Below is a small trained network, with its code and all its weights. Each question gives an input and a class and asks what happens when units are switched off, that is, made to give their printed mean instead of their output.

import numpy as np


def w(rows, s, z=0):
    codes = np.array(rows[::2]) - 128.0
    scale = np.full(codes.shape[1], s)
    scale[-1] = z or s
    return codes * scale


def f(y):
    return y / 2 * (1 + np.tanh(0.7978845608 * (y + 0.044715 * y**3)))


def log_softmax(a):
    a = a - a.max(-1, keepdims=True)
    return a - np.log(np.exp(a).sum(-1, keepdims=True))


def net(x, mask):
    res = np.array(x, float).reshape(1, 8) / 4 @ E
    y = f(res @ A[0][:, :-1].T + A[0][:, -1])
    res = res + np.where(mask, y, B[0][:, -1]) @ B[0][:, :-1]
    return log_softmax(res[-1] @ U[:, :-1].T + U[:, -1])


A, B = {}, {}
E = w([
[170,54,44,129,51,23,154,136],'x0',
[117,202,137,232,124,75,77,53],'x1',
[105,125,137,117,94,130,121,132],'x2',
[134,137,134,125,159,108,139,131],'x3',
[129,120,120,134,103,150,119,126],'x4',
[69,75,41,60,198,119,39,50],'x5',
[117,132,139,118,123,121,129,130],'x6',
[55,202,3,151,107,170,239,102],'x7',
],0.006)
A[0] = w([
[78,152,72,145,135,150,203,111,68],'N1',
[72,72,80,104,173,148,63,70,80],'N2',
[131,75,84,141,36,61,125,128,151],'N3',
[68,185,76,117,140,126,207,106,118],'N4',
[85,108,69,48,180,129,84,66,89],'N5',
[123,90,102,37,128,157,180,227,105],'N6',
[82,169,145,255,77,58,75,38,197],'N7',
[124,63,112,58,139,190,158,210,106],'N8',
[81,162,184,128,169,213,109,123,97],'N9',
[167,150,191,200,91,153,217,209,110],'N10',
[80,145,63,144,145,153,207,131,110],'N11',
[85,156,184,140,162,231,104,118,116],'N12',
[172,82,91,113,69,25,134,136,114],'N13',
[210,91,180,113,177,107,51,165,129],'N14',
[137,161,138,183,184,66,128,92,252],'N15',
[71,162,193,117,149,203,95,114,123],'N16',
[91,146,171,143,163,220,99,124,73],'N17',
],0.0062,0.0026)
B[0] = w([
[77,88,226,229,71,154,81,101,177],'N1',
[215,218,163,115,56,2,150,73,196],'N2',
[85,113,82,140,181,119,203,155,194],'N3',
[63,76,225,178,67,174,59,114,195],'N4',
[190,226,167,104,29,26,122,66,206],'N5',
[138,180,119,121,195,151,52,207,194],'N6',
[147,164,62,56,197,213,68,250,253],'N7',
[143,199,116,94,147,118,61,213,191],'N8',
[108,106,76,165,156,73,206,125,179],'N9',
[206,226,149,62,13,53,132,26,229],'N10',
[63,83,207,212,64,164,26,144,189],'N11',
[111,101,80,150,182,71,223,123,189],'N12',
[71,76,98,203,181,85,229,134,193],'N13',
[45,68,216,220,91,145,79,76,219],'N14',
[149,111,111,76,148,215,116,155,198],'N15',
[122,88,98,176,206,96,220,123,183],'N16',
[121,115,86,176,176,52,212,161,165],'N17',
],0.0056,0.0049)
U = w([
[150,122,133,130,131,130,132,126,253],'0',
[207,224,161,105,68,51,147,56,58],'1',
[96,42,224,212,111,151,68,116,53],'2',
[125,75,66,172,193,83,254,151,52],'3',
[163,187,84,78,178,184,54,237,57],'4',
[156,102,124,101,137,165,144,103,207],'5',
],0.0087,0.0067)

Each question gives the input, the list of numbers given to net, and the class t.
The units are the neurons (one row each of A and B). Each row of codes is followed by its name. A weight is (code - 128) times the scale printed after its matrix; where a second scale follows, it is the last column's (A, B and U).
mask holds one flag per neuron, in row order. A switched-off neuron (its flag False) gives its mean, the last column of its row in B, instead of its output. The means were averaged over made-up inputs and are rounded, as every weight is.
A unit's drop is (log p(t) with every unit on - log p(t) with that unit switched off) / (log p(t) with every unit on - log p(t) with every unit switched off).
The circuit of an input: a set's keep is (log p(t) with only the set's units on - log p(t) with every unit switched off) / (log p(t) with every unit on - log p(t) with every unit switched off). Starting from the 12 units with the biggest drops (on a tie, the unit counted first), units are removed one at a time, each time the one whose removal leaves the highest keep (on an exact tie, the one counted first), for as long as the keep stays at least 0.8.
units of the circuit, in order: the units of the circuit, biggest drop first
unit that matters most: the unit with the biggest drop
top k neurons: the k neurons with the biggest drops, biggest first
drop when u is switched off: that unit's drop, to one decimal
input [7,-5,-2,-2,-4,-5,-2,-3], class 3: units of the circuit, in order : [N13]
input [7,-7,-6,8,2,-8,5,-4], class 1: top 2 neurons : [N10; N7]
input [5,-8,0,-8,4,2,6,1], class 4: top 2 neurons : [N6; N8]
input [0,7,4,7,-4,-3,5,-2], class 4: units of the circuit, in order : [N7; N15]
input [-3,3,-4,-4,-2,6,5,-4], class 1: units of the circuit, in order : [N2; N5]
input [-6,5,-4,-2,4,7,-4,4], class 1: top 2 neurons : [N2; N5]
input [5,-8,-7,2,-2,-6,-2,-4], class 4: top 2 neurons : [N6; N8]
input [-7,4,-5,-6,-7,-5,6,6], class 3: top 4 neurons : [N12; N9; N16; N17]
input [-7,-7,2,5,-2,8,6,8], class 1: top 2 neurons : [N5; N2]
input [-3,7,-5,0,-6,1,5,5], class 4: top 3 neurons : [N7; N14; N15]
input [-5,0,0,6,3,2,-2,7], class 2: top 3 neurons : [N4; N11; N1]
input [7,-2,-4,-6,6,0,5,1], class 3: units of the circuit, in order : [N13; N3]
input [4,-7,0,-6,7,-2,6,-1], class 4: units of the circuit, in order : [N6; N8]
input [5,5,-1,2,1,3,-1,7], class 2: units of the circuit, in order : [N4; N11]
input [6,4,1,-6,-5,8,6,6], class 1: unit that matters most : N5
input [-8,3,1,3,-7,-3,-2,7], class 3: top 2 neurons : [N12; N9]
input [-3,-6,-8,-5,2,-8,3,8], class 1: top 3 neurons : [N10; N14; N7]
input [-5,8,-4,-5,-5,-7,4,7], class 4: top 3 neurons : [N7; N15; N14]
input [-6,7,-7,-7,-4,3,-4,8], class 2: top 3 neurons : [N4; N1; N11]
input [-8,6,-4,1,2,8,1,6], class 1: units of the circuit, in order : [N5]
input [7,6,-7,-4,0,6,-3,7], class 2: drop when N11 is switched off : 0.5
input [-5,6,-4,-4,-7,-1,-4,-3], class 4: drop when N15 is switched off : 0.2
input [-5,-3,4,6,-1,4,2,3], class 3: drop when N10 is switched off : 0.6
input [-5,-1,1,5,-6,-2,3,2], class 3: drop when N15 is switched off : 0.0
